Below are the code and all the weights of a small trained network. Each question names an input and a target symbol and asks about switching units off, where a switched-off unit gives its printed mean instead of its output.

import numpy as np


def w(rows, s, z=0):
    codes = np.array(rows[::2]) - 128.0
    scale = np.full(codes.shape[1], s)
    scale[-1] = z or s
    return codes * scale


def f(y):
    return np.maximum(y, 0)


def softmax(a):
    e = np.exp(a - a.max(-1, keepdims=True))
    return e / e.sum(-1, keepdims=True)


def log_softmax(a):
    a = a - a.max(-1, keepdims=True)
    return a - np.log(np.exp(a).sum(-1, keepdims=True))


def net(x, mask):
    ids = ['ΓΣαβεθ'.index(c) for c in x.split()]
    T = len(ids)
    res = E[ids] + P[:T]
    u = 0
    for l in range(2):
        r = res
        for j in range(3):
            rows = slice(4 * j, 4 * j + 4)
            q, k, v = (r @ M[l][rows].T for M in (Q, K, V))
            z = softmax(np.where(np.tri(T) > 0, q @ k.T / 4**0.5, -1e9)) @ v
            o = O[l][rows]
            res = res + np.where(mask[u + j], z, o[:, -1]) @ o[:, :-1]
        u += 3
        y = f(res @ A[l][:, :-1].T + A[l][:, -1])
        res = res + np.where(mask[u : u + 8], y, B[l][:, -1]) @ B[l][:, :-1]
        u += 8
    return log_softmax(res[-1] @ U[:, :-1].T + U[:, -1])


Q, K, V, O, A, B = {}, {}, {}, {}, {}, {}
E = w([
[187,94,46,126,44,100,148],'Γ',
[61,75,122,12,120,77,185],'Σ',
[139,207,193,168,196,32,215],'α',
[183,144,171,44,174,128,35],'β',
[186,147,132,173,43,62,100],'ε',
[109,37,166,203,70,141,93],'θ',
],0.011)
P = w([
[143,235,75,85,30,228,189],'0',
[217,163,130,83,21,179,204],'1',
[212,148,147,84,42,136,186],'2',
[198,124,152,102,68,107,162],'3',
[178,104,153,109,93,89,131],'4',
[173,91,163,122,118,72,93],'5',
[145,75,172,142,132,55,70],'6',
[126,55,185,157,152,43,41],'7',
[110,37,196,159,146,32,17],'8',
[101,5,222,138,122,32,1],'9',
],0.0054)
Q[0] = w([
[68,189,75,177,180,226,172],'0.h1',
[51,144,70,125,184,185,141],'0.h1',
[183,99,195,122,103,26,138],'0.h1',
[147,103,160,161,95,97,174],'0.h1',
[221,117,131,126,37,57,171],'0.h2',
[73,79,82,78,146,166,92],'0.h2',
[56,161,105,176,173,208,130],'0.h2',
[94,189,53,196,173,210,181],'0.h2',
[203,114,125,215,51,97,72],'0.h3',
[98,145,164,92,216,85,138],'0.h3',
[21,179,113,142,222,222,164],'0.h3',
[230,94,123,58,2,93,78],'0.h3',
],0.0087)
K[0] = w([
[138,174,120,103,81,226,160],'0.h1',
[145,172,144,157,86,213,154],'0.h1',
[148,71,106,110,170,56,64],'0.h1',
[152,146,141,70,145,107,94],'0.h1',
[135,102,129,158,86,108,2],'0.h2',
[158,171,163,178,142,121,202],'0.h2',
[141,185,56,34,126,163,207],'0.h2',
[141,174,28,47,58,185,164],'0.h2',
[88,74,172,195,120,75,113],'0.h3',
[150,195,145,95,192,140,169],'0.h3',
[159,167,49,99,56,182,214],'0.h3',
[85,61,162,114,152,78,21],'0.h3',
],0.0094)
V[0] = w([
[77,120,123,97,99,119,202],'0.h1',
[115,91,152,66,194,82,87],'0.h1',
[188,142,136,189,110,179,96],'0.h1',
[112,125,79,184,33,96,226],'0.h1',
[103,2,174,126,119,161,108],'0.h2',
[157,137,66,63,139,139,142],'0.h2',
[85,126,166,164,165,88,158],'0.h2',
[97,56,200,209,86,117,87],'0.h2',
[76,78,144,131,110,194,192],'0.h3',
[142,199,104,117,134,78,194],'0.h3',
[137,78,132,146,115,171,67],'0.h3',
[97,53,146,139,66,167,124],'0.h3',
],0.0063)
O[0] = w([
[111,163,165,182,162,207,49,103],'0.h1',
[208,90,182,157,111,3,99,157],'0.h1',
[89,141,33,54,128,143,220,138],'0.h1',
[46,217,131,148,108,252,109,136],'0.h1',
[33,120,11,103,201,51,82,145],'0.h2',
[115,36,211,121,87,156,132,78],'0.h2',
[166,175,48,85,174,152,198,73],'0.h2',
[102,200,38,119,150,109,91,253],'0.h2',
[126,85,162,216,206,118,113,25],'0.h3',
[48,122,152,91,50,126,47,104],'0.h3',
[183,162,100,157,183,129,205,165],'0.h3',
[180,177,126,231,218,100,146,156],'0.h3',
],0.0047,0.0033)
A[0] = w([
[137,100,142,171,135,120,134,2],'0.n1',
[181,200,140,89,154,118,178,144],'0.n2',
[147,198,166,96,142,131,1,190],'0.n3',
[46,74,119,36,181,107,183,188],'0.n4',
[216,166,101,136,83,76,102,86],'0.n5',
[197,209,92,165,105,107,204,142],'0.n6',
[106,51,101,198,80,171,137,193],'0.n7',
[161,202,120,138,245,138,182,164],'0.n8',
],0.0067,0.0061)
B[0] = w([
[240,214,111,62,140,109,173,128],'0.n1',
[133,122,135,112,246,140,155,177],'0.n2',
[194,200,130,98,145,183,38,253],'0.n3',
[81,227,136,30,60,88,169,182],'0.n4',
[247,164,105,95,80,107,145,232],'0.n5',
[210,204,107,144,163,85,192,213],'0.n6',
[116,74,105,126,83,19,49,182],'0.n7',
[101,191,98,128,253,134,164,162],'0.n8',
],0.0061,0.006)
Q[1] = w([
[100,72,126,245,162,135,205],'1.h1',
[184,120,175,155,206,86,2],'1.h1',
[183,139,167,21,190,212,6],'1.h1',
[148,108,137,145,210,182,46],'1.h1',
[162,125,81,111,146,104,41],'1.h2',
[59,160,153,54,137,142,157],'1.h2',
[83,107,92,231,146,75,154],'1.h2',
[166,151,101,179,181,200,149],'1.h2',
[170,190,162,17,101,194,173],'1.h3',
[211,230,122,22,89,86,66],'1.h3',
[74,104,212,106,242,241,130],'1.h3',
[248,111,116,181,239,203,24],'1.h3',
],0.0076)
K[1] = w([
[79,152,52,148,112,240,162],'1.h1',
[153,110,82,13,188,78,179],'1.h1',
[183,59,168,98,111,1,171],'1.h1',
[136,85,85,70,119,73,219],'1.h1',
[172,146,135,79,194,64,120],'1.h2',
[53,39,134,94,123,163,145],'1.h2',
[89,223,59,191,140,147,201],'1.h2',
[239,70,43,177,97,113,119],'1.h2',
[189,25,230,161,69,78,159],'1.h3',
[173,72,220,140,151,14,70],'1.h3',
[77,38,173,76,69,209,219],'1.h3',
[144,62,35,27,139,31,230],'1.h3',
],0.0069)
V[1] = w([
[124,63,91,74,168,177,108],'1.h1',
[71,185,173,91,163,98,163],'1.h1',
[92,64,152,130,114,130,166],'1.h1',
[184,157,173,179,171,172,1],'1.h1',
[130,104,108,147,83,121,87],'1.h2',
[161,111,192,130,113,188,147],'1.h2',
[114,163,128,115,168,82,135],'1.h2',
[117,142,143,124,190,127,107],'1.h2',
[111,170,108,39,122,199,124],'1.h3',
[121,168,235,121,135,118,118],'1.h3',
[187,162,99,120,54,127,152],'1.h3',
[147,163,194,156,100,47,160],'1.h3',
],0.0079)
O[1] = w([
[149,106,135,52,114,17,97,85],'1.h1',
[144,76,69,75,90,181,209,131],'1.h1',
[85,110,159,100,148,79,166,49],'1.h1',
[232,119,110,173,206,177,47,176],'1.h1',
[170,120,112,176,148,109,183,127],'1.h2',
[101,169,63,191,142,116,84,125],'1.h2',
[122,97,154,74,101,178,121,152],'1.h2',
[74,87,157,148,115,167,112,121],'1.h2',
[152,62,151,2,152,55,120,131],'1.h3',
[153,90,69,94,176,224,151,147],'1.h3',
[36,134,146,111,167,146,86,248],'1.h3',
[86,141,129,156,153,241,148,208],'1.h3',
],0.0075,0.012)
A[1] = w([
[181,194,89,147,188,84,227,37],'1.n1',
[174,109,35,97,110,233,182,136],'1.n2',
[133,3,144,152,42,89,80,104],'1.n3',
[143,124,238,152,187,99,214,92],'1.n4',
[150,112,129,158,17,49,90,2],'1.n5',
[56,148,232,140,101,40,50,39],'1.n6',
[104,123,100,175,247,76,206,114],'1.n7',
[221,140,68,223,199,167,106,110],'1.n8',
],0.0061,0.0045)
B[1] = w([
[101,41,237,93,222,192,176,142],'1.n1',
[161,166,165,158,154,38,167,192],'1.n2',
[125,30,180,81,178,192,87,133],'1.n3',
[162,207,145,126,125,148,232,131],'1.n4',
[91,137,229,191,208,90,67,130],'1.n5',
[140,222,211,131,133,2,147,132],'1.n6',
[176,191,58,114,43,88,140,142],'1.n7',
[75,136,143,55,77,128,166,252],'1.n8',
],0.0085,0.012)
U = w([
[108,137,191,154,144,63,116,4],'Γ',
[67,80,141,193,219,187,76,152],'Σ',
[45,77,148,39,32,133,165,84],'α',
[191,89,129,126,177,109,90,88],'β',
[155,192,2,165,4,104,119,235],'ε',
[160,129,178,154,210,143,243,89],'θ',
],0.0062,0.0033)

Each question gives the input, a string of symbols that net reads in full, and the target symbol t.
The units are the heads (4 rows each of Q, K, V and O) and the neurons (one row each of A and B). Each row of codes is followed by its name. A weight is (code - 128) times the scale printed after its matrix; where a second scale follows, it is the last column's (O, A, B and U).
mask holds one flag per unit, layer by layer, with each layer's heads first. A switched-off unit (its flag False) gives its mean, the last column of its rows in O or B, instead of its output. The means were averaged over made-up inputs and are rounded, as every weight is.
A unit's drop is (log p(t) with every unit on - log p(t) with that unit switched off) / (log p(t) with every unit on - log p(t) with every unit switched off).
The circuit of an input: a set's keep is (log p(t) with only the set's units on - log p(t) with every unit switched off) / (log p(t) with every unit on - log p(t) with every unit switched off). Starting from the 12 units with the biggest drops (on a tie, the unit counted first), units are removed one at a time, each time the one whose removal leaves the highest keep (on an exact tie, the one counted first), for as long as the keep stays at least 0.8.
circuit, biggest first: the units of the circuit, biggest drop first
k most important neurons: the k neurons with the biggest drops, biggest first
k most important neurons of layer l: the k neurons of layer l with the biggest drops, biggest first
heads that matter: for each layer, one digit per head in row order, 1 if its drop is at least 0.15 and else 0, layers parted by /
input Σ α Σ, target θ: heads that matter -> 110 / 101
input ε Γ β Γ, target β: 3 most important neurons -> (0.n3 0.n7 1.n3)
input Σ β β α ε α β, target θ: circuit, biggest first -> (1.h3 1.n2 1.h1 0.h2)
input ε ε ε β, target β: circuit, biggest first -> (0.h1 1.h3 1.h1 0.n3)
input ε α ε ε Γ θ β θ, target β: heads that matter -> 011 / 001
input β ε Γ Γ ε ε Γ θ Γ θ, target Γ: circuit, biggest first -> (1.h3 1.n6 1.h1)
input ε ε α β β ε Σ β β Σ, target β: 2 most important neurons -> (1.n8 0.n3)
input Σ ε β Γ Σ, target Σ: heads that matter -> 110 / 100
input α ε Γ Σ Σ Γ, target Σ: heads that matter -> 110 / 000
input θ Γ Σ ε β Γ θ Σ ε β, target Γ: 3 most important neurons -> (0.n3 0.n7 1.n6)
input α Σ β θ ε α ε β, target ε: 3 most important neurons -> (0.n3 0.n7 1.n8)
input β ε θ ε ε ε Σ θ Σ, target ε: heads that matter -> 111 / 001
input β Σ ε β ε θ Γ θ, target Γ: circuit, biggest first -> (1.h3 0.h2 1.n6 1.h1)
input Σ Σ ε Γ ε θ ε, target θ: circuit, biggest first -> (0.h3 1.n1 0.n6)
input θ ε Σ ε α Σ θ ε Σ, target ε: 2 most important neurons -> (0.n4 1.n1)
input β ε β ε ε β, target Σ: heads that matter -> 000 / 101
input Γ Γ θ β β Γ θ, target β: 2 most important neurons -> (0.n3 0.n7)
input β Σ β Σ, target β: 2 most important neurons -> (0.n3 1.n8)
input ε Σ Σ θ β ε ε θ ε, target θ: heads that matter -> 001 / 000
input ε θ α ε β ε ε ε Γ α, target Σ: 2 most important neurons -> (1.n8 1.n2)
input Σ ε α α ε ε α, target Σ: heads that matter -> 001 / 000
input θ ε β Γ Σ Γ θ ε β, target Γ: 4 most important neurons -> (0.n3 1.n6 0.n7 0.n6)
input Γ Γ θ Σ ε β Σ β, target α: 2 most important neurons of layer 0 -> (0.n3 0.n4)
input Σ Γ ε β ε θ Σ α θ, target α: 3 most important neurons -> (0.n4 0.n7 0.n3)
input β ε θ β Γ, target θ: 2 most important neurons of layer 0 -> (0.n6 0.n3)
input β ε β β Σ β, target α: 2 most important neurons -> (0.n3 0.n4)
input ε β ε θ θ, target ε: heads that matter -> 011 / 000
